Below are the code and all the weights of a small trained network. Each question names an input and a class and asks about switching units off, where a switched-off unit gives its printed mean instead of its output.

import numpy as np


def w(rows, s, z=0):
    codes = np.array(rows[::2]) - 128.0
    scale = np.full(codes.shape[1], s)
    scale[-1] = z or s
    return codes * scale


def norm(h):
    return h / np.sqrt((h * h).mean(-1, keepdims=True) + 1e-5)


def f(y):
    return y / 2 * (1 + np.tanh(0.7978845608 * (y + 0.044715 * y**3)))


def log_softmax(a):
    a = a - a.max(-1, keepdims=True)
    return a - np.log(np.exp(a).sum(-1, keepdims=True))


def net(x, mask):
    res = np.array(x, float).reshape(1, 6) / 4 @ E
    u = 0
    for l in range(2):
        y = f(norm(res) @ A[l][:, :-1].T + A[l][:, -1])
        res = res + np.where(mask[u : u + 7], y, B[l][:, -1]) @ B[l][:, :-1]
        u += 7
    return log_softmax(norm(res)[-1] @ U[:, :-1].T + U[:, -1])


A, B = {}, {}
E = w([
[152,109,152,27,122,149,199],'x0',
[147,112,230,138,68,80,160],'x1',
[235,82,81,157,52,191,62],'x2',
[106,91,129,149,120,145,120],'x3',
[103,168,176,3,92,149,24],'x4',
[148,153,146,117,147,133,131],'x5',
],0.0081)
A[0] = w([
[54,171,24,109,186,212,87,6],'L0N1',
[111,144,120,177,159,48,36,76],'L0N2',
[126,141,125,2,93,160,102,103],'L0N3',
[124,44,82,16,131,111,193,76],'L0N4',
[40,138,164,105,108,116,4,36],'L0N5',
[104,154,241,176,22,41,93,111],'L0N6',
[15,152,198,122,219,104,108,114],'L0N7',
],0.0094,0.0025)
B[0] = w([
[140,140,84,3,156,162,198,237],'L0N1',
[101,141,136,155,160,203,96,181],'L0N2',
[129,55,152,160,166,109,92,254],'L0N3',
[114,187,176,190,124,187,127,199],'L0N4',
[171,91,160,178,178,80,94,224],'L0N5',
[93,84,83,40,152,209,175,222],'L0N6',
[100,134,118,143,33,89,121,237],'L0N7',
],0.014,0.0059)
A[1] = w([
[159,122,85,199,144,113,234,96],'L1N1',
[203,162,183,153,109,171,150,169],'L1N2',
[55,196,120,106,146,115,98,187],'L1N3',
[51,110,163,163,127,245,103,247],'L1N4',
[208,85,83,101,97,168,64,116],'L1N5',
[173,102,235,105,105,152,202,142],'L1N6',
[141,56,97,126,88,132,159,102],'L1N7',
],0.012,0.0015)
B[1] = w([
[146,40,210,71,144,109,21,226],'L1N1',
[71,178,137,155,147,89,115,173],'L1N2',
[187,111,159,201,79,165,174,174],'L1N3',
[215,214,85,162,175,90,119,255],'L1N4',
[53,150,175,165,51,79,217,250],'L1N5',
[148,143,10,167,159,159,118,221],'L1N6',
[95,168,149,16,112,157,129,191],'L1N7',
],0.011,0.0075)
U = w([
[146,71,171,123,153,64,56,143],'0',
[128,154,70,61,132,147,186,52],'1',
[146,205,102,195,147,104,122,254],'2',
[81,169,153,151,8,49,164,46],'3',
],0.012,0.0017)

Each question gives the input, the list of numbers given to net, and the class t.
The units are the neurons (one row each of A and B). Each row of codes is followed by its name. A weight is (code - 128) times the scale printed after its matrix; where a second scale follows, it is the last column's (A, B and U).
mask holds one flag per neuron, layer by layer. A switched-off neuron (its flag False) gives its mean, the last column of its row in B, instead of its output. The means were averaged over made-up inputs and are rounded, as every weight is.
A unit's drop is (log p(t) with every unit on - log p(t) with that unit switched off) / (log p(t) with every unit on - log p(t) with every unit switched off).
The circuit of an input: a set's keep is (log p(t) with only the set's units on - log p(t) with every unit switched off) / (log p(t) with every unit on - log p(t) with every unit switched off). Starting from the 12 units with the biggest drops (on a tie, the unit counted first), units are removed one at a time, each time the one whose removal leaves the highest keep (on an exact tie, the one counted first), for as long as the keep stays at least 0.8.
units of the circuit, in order: the units of the circuit, biggest drop first
top k neurons: the k neurons with the biggest drops, biggest first
k most important neurons of layer l: the k neurons of layer l with the biggest drops, biggest first
input [-2,1,4,-5,-1,-8], class 3: 2 most important neurons of layer 0 : (L0N4 L0N1)
input [4,3,-2,5,-6,-1], class 0: units of the circuit, in order : (L1N1)
input [-4,-4,-1,-7,3,3], class 1: top 2 neurons : (L0N1 L1N1)
input [5,0,-6,8,6,-1], class 0: top 3 neurons : (L0N3 L1N5 L0N5)
input [6,8,-6,3,4,2], class 1: top 3 neurons : (L0N6 L1N6 L1N5)
input [8,7,2,3,-6,-8], class 2: units of the circuit, in order : (L0N4 L1N6)
input [-5,-6,8,-1,3,6], class 3: 3 most important neurons of layer 1 : (L1N5 L1N6 L1N4)
input [-2,-4,4,-1,-3,3], class 1: 2 most important neurons of layer 0 : (L0N1 L0N5)
input [5,-5,-7,2,-6,-6], class 3: 3 most important neurons of layer 0 : (L0N7 L0N3 L0N5)
input [-2,2,6,5,5,1], class 3: top 3 neurons : (L1N5 L1N1 L0N4)
input [7,-5,-6,-8,2,-3], class 2: 3 most important neurons of layer 0 : (L0N4 L0N3 L0N6)
input [1,-5,-5,-7,5,-1], class 0: top 2 neurons : (L0N3 L1N5)
input [7,3,-7,5,-2,5], class 2: top 2 neurons : (L0N4 L1N6)
input [-1,-1,-8,-2,-3,-3], class 3: units of the circuit, in order : (L0N7)
input [-4,-7,8,2,6,4], class 3: top 2 neurons : (L1N5 L0N6)
input [6,2,-3,-3,-5,-5], class 2: top 4 neurons : (L0N4 L1N6 L0N5 L0N3)
input [-8,3,2,4,5,0], class 2: 4 most important neurons of layer 0 : (L0N2 L0N3 L0N6 L0N1)
input [3,4,0,7,-3,-7], class 1: 4 most important neurons of layer 0 : (L0N6 L0N2 L0N5 L0N3)
input [3,8,-1,3,-6,0], class 1: 2 most important neurons of layer 0 : (L0N6 L0N5)
input [-3,-2,7,-7,-5,-5], class 3: most important neuron of layer 0 : (L0N5)
